Below is a small trained network, with its code and all its weights. Each question gives an input and a target symbol and asks what happens when units are switched off, that is, made to give their printed mean instead of their output.

import numpy as np


def w(rows, s, z=0):
    codes = np.array(rows[::2]) - 128.0
    scale = np.full(codes.shape[1], s)
    scale[-1] = z or s
    return codes * scale


def norm(h):
    return h / np.sqrt((h * h).mean(-1, keepdims=True) + 1e-5)


def f(y):
    return np.maximum(y, 0)


def softmax(a):
    e = np.exp(a - a.max(-1, keepdims=True))
    return e / e.sum(-1, keepdims=True)


def log_softmax(a):
    a = a - a.max(-1, keepdims=True)
    return a - np.log(np.exp(a).sum(-1, keepdims=True))


def net(x, mask):
    ids = ['ΔΘΞΠΣαβεζμτω'.index(c) for c in x.split()]
    T = len(ids)
    res = E[ids] + P[:T]
    q, k, v = (norm(res) @ M[0].T for M in (Q, K, V))
    z = softmax(np.where(np.tri(T) > 0, q @ k.T / 3**0.5, -1e9)) @ v
    res = res + np.where(mask[0], z, O[0][:, -1]) @ O[0][:, :-1]
    y = f(norm(res) @ A[0][:, :-1].T + A[0][:, -1])
    res = res + np.where(mask[1:13], y, B[0][:, -1]) @ B[0][:, :-1]
    return log_softmax(norm(res)[-1] @ U[:, :-1].T + U[:, -1])


Q, K, V, O, A, B = {}, {}, {}, {}, {}, {}
E = w([
[148,123,157,104],'Δ',
[153,65,193,99],'Θ',
[148,101,148,114],'Ξ',
[222,95,122,151],'Π',
[110,89,101,94],'Σ',
[223,162,119,82],'α',
[155,78,148,149],'β',
[95,166,244,50],'ε',
[253,193,100,146],'ζ',
[124,126,139,209],'μ',
[114,103,143,90],'τ',
[108,138,145,107],'ω',
],0.019)
P = w([
[85,5,254,178],'0',
[115,68,217,167],'1',
[130,85,205,115],'2',
[133,99,180,77],'3',
[135,108,160,39],'4',
[127,121,122,1],'5',
[143,125,132,5],'6',
[155,127,144,5],'7',
],0.0032)
Q[0] = w([
[28,134,36,254],'head 0',
[36,105,158,206],'head 0',
[155,48,151,98],'head 0',
],0.0068)
K[0] = w([
[210,158,255,242],'head 0',
[153,120,163,207],'head 0',
[55,163,89,87],'head 0',
],0.0093)
V[0] = w([
[165,39,95,143],'head 0',
[2,169,243,75],'head 0',
[207,216,181,158],'head 0',
],0.0057)
O[0] = w([
[147,91,88,2,194],'head 0',
[54,164,212,188,198],'head 0',
[69,46,158,62,3],'head 0',
],0.0083,0.0053)
A[0] = w([
[98,96,183,100,167],'neuron 0',
[193,78,150,158,4],'neuron 1',
[125,144,122,102,237],'neuron 2',
[67,213,106,186,51],'neuron 3',
[65,76,79,194,133],'neuron 4',
[33,96,90,114,249],'neuron 5',
[179,87,70,250,22],'neuron 6',
[120,108,188,92,78],'neuron 7',
[123,242,123,164,134],'neuron 8',
[86,174,151,105,248],'neuron 9',
[164,213,176,81,90],'neuron 10',
[60,57,87,143,24],'neuron 11',
],0.011,0.0038)
B[0] = w([
[133,159,18,114,244],'neuron 0',
[89,192,93,135,198],'neuron 1',
[107,153,142,194,239],'neuron 2',
[193,52,93,87,150],'neuron 3',
[106,104,150,43,154],'neuron 4',
[201,189,223,131,213],'neuron 5',
[2,59,111,105,181],'neuron 6',
[77,184,80,116,215],'neuron 7',
[173,63,138,89,185],'neuron 8',
[169,46,136,184,228],'neuron 9',
[77,127,128,168,253],'neuron 10',
[76,80,90,75,147],'neuron 11',
],0.0082,0.0045)
U = w([
[118,83,225,192,203],'Δ',
[66,233,60,71,39],'Θ',
[90,219,142,219,114],'Ξ',
[131,92,41,135,175],'Π',
[171,133,197,20,144],'Σ',
[167,131,92,120,121],'α',
[66,101,125,112,240],'β',
[51,197,228,126,130],'ε',
[174,192,111,140,116],'ζ',
[52,88,157,25,45],'μ',
[63,164,86,195,1],'τ',
[157,9,123,124,98],'ω',
],0.015,0.0072)

Each question gives the input, a string of symbols that net reads in full, and the target symbol t.
The units are the heads (3 rows each of Q, K, V and O) and the neurons (one row each of A and B). Each row of codes is followed by its name. A weight is (code - 128) times the scale printed after its matrix; where a second scale follows, it is the last column's (O, A, B and U).
mask holds one flag per unit, heads first, then neurons. A switched-off unit (its flag False) gives its mean, the last column of its rows in O or B, instead of its output. The means were averaged over made-up inputs and are rounded, as every weight is.
A unit's drop is (log p(t) with every unit on - log p(t) with that unit switched off) / (log p(t) with every unit on - log p(t) with every unit switched off).
The circuit of an input: a set's keep is (log p(t) with only the set's units on - log p(t) with every unit switched off) / (log p(t) with every unit on - log p(t) with every unit switched off). Starting from the 12 units with the biggest drops (on a tie, the unit counted first), units are removed one at a time, each time the one whose removal leaves the highest keep (on an exact tie, the one counted first), for as long as the keep stays at least 0.8.
circuit, biggest first: the units of the circuit, biggest drop first
k most important neurons: the k neurons with the biggest drops, biggest first
drop when u is switched off: that unit's drop, to one decimal
input Δ Ξ Π, target ω: most important neuron	(neuron 0)
input Σ Σ Σ β Ξ, target Ξ: circuit, biggest first	(neuron 10; neuron 8)
input ε Θ β Ξ ζ ω Θ τ, target Δ: circuit, biggest first	(head 0; neuron 9)
input ζ Π Θ Σ β, target β: circuit, biggest first	(neuron 6; neuron 1)
input Ξ Θ Ξ Δ, target Θ: circuit, biggest first	(neuron 0; neuron 7)
input Σ β ω Σ Σ, target Σ: 2 most important neurons	(neuron 5; neuron 10)
input τ Ξ Σ ω Σ, target Δ: 2 most important neurons	(neuron 5; neuron 0)
input ω Σ Σ β Σ, target Σ: 3 most important neurons	(neuron 5; neuron 0; neuron 10)
input α Θ μ, target β: circuit, biggest first	(head 0; neuron 6)
input ε Ξ ω ζ, target Δ: circuit, biggest first	(head 0; neuron 8; neuron 0)
input Σ Ξ Ξ, target Ξ: circuit, biggest first	(neuron 10; neuron 0; neuron 9)
input Ξ Θ Δ, target Θ: circuit, biggest first	(neuron 0; head 0)
input ω Ξ Π, target Δ: 2 most important neurons	(neuron 0; neuron 7)
input Ξ Δ Θ Σ μ α Σ β, target Π: 3 most important neurons	(neuron 1; neuron 6; neuron 10)
input Θ Ξ Π, target ω: circuit, biggest first	(neuron 6)
input Ξ Σ β β, target β: 2 most important neurons	(neuron 6; neuron 1)
input ω Ξ τ μ τ Σ β ω, target ω: 2 most important neurons	(neuron 8; neuron 3)
input Σ Σ Δ Σ Σ Σ Θ Δ, target Δ: 3 most important neurons	(neuron 0; neuron 10; neuron 7)
input ε μ β μ τ τ Ξ Θ, target Ξ: 2 most important neurons	(neuron 0; neuron 7)
input ω ζ Σ ζ Σ μ, target β: circuit, biggest first	(neuron 6)
input τ β ε Σ μ Θ, target Θ: drop when neuron 6 is switched off	0.0
input Σ ζ Σ Σ Θ Θ Σ Ξ, target ζ: drop when head 0 is switched off	1.3
input Σ β Π, target Π: drop when neuron 4 is switched off	0.0
input μ Ξ Σ Ξ Σ Ξ, target ζ: drop when head 0 is switched off	1.2
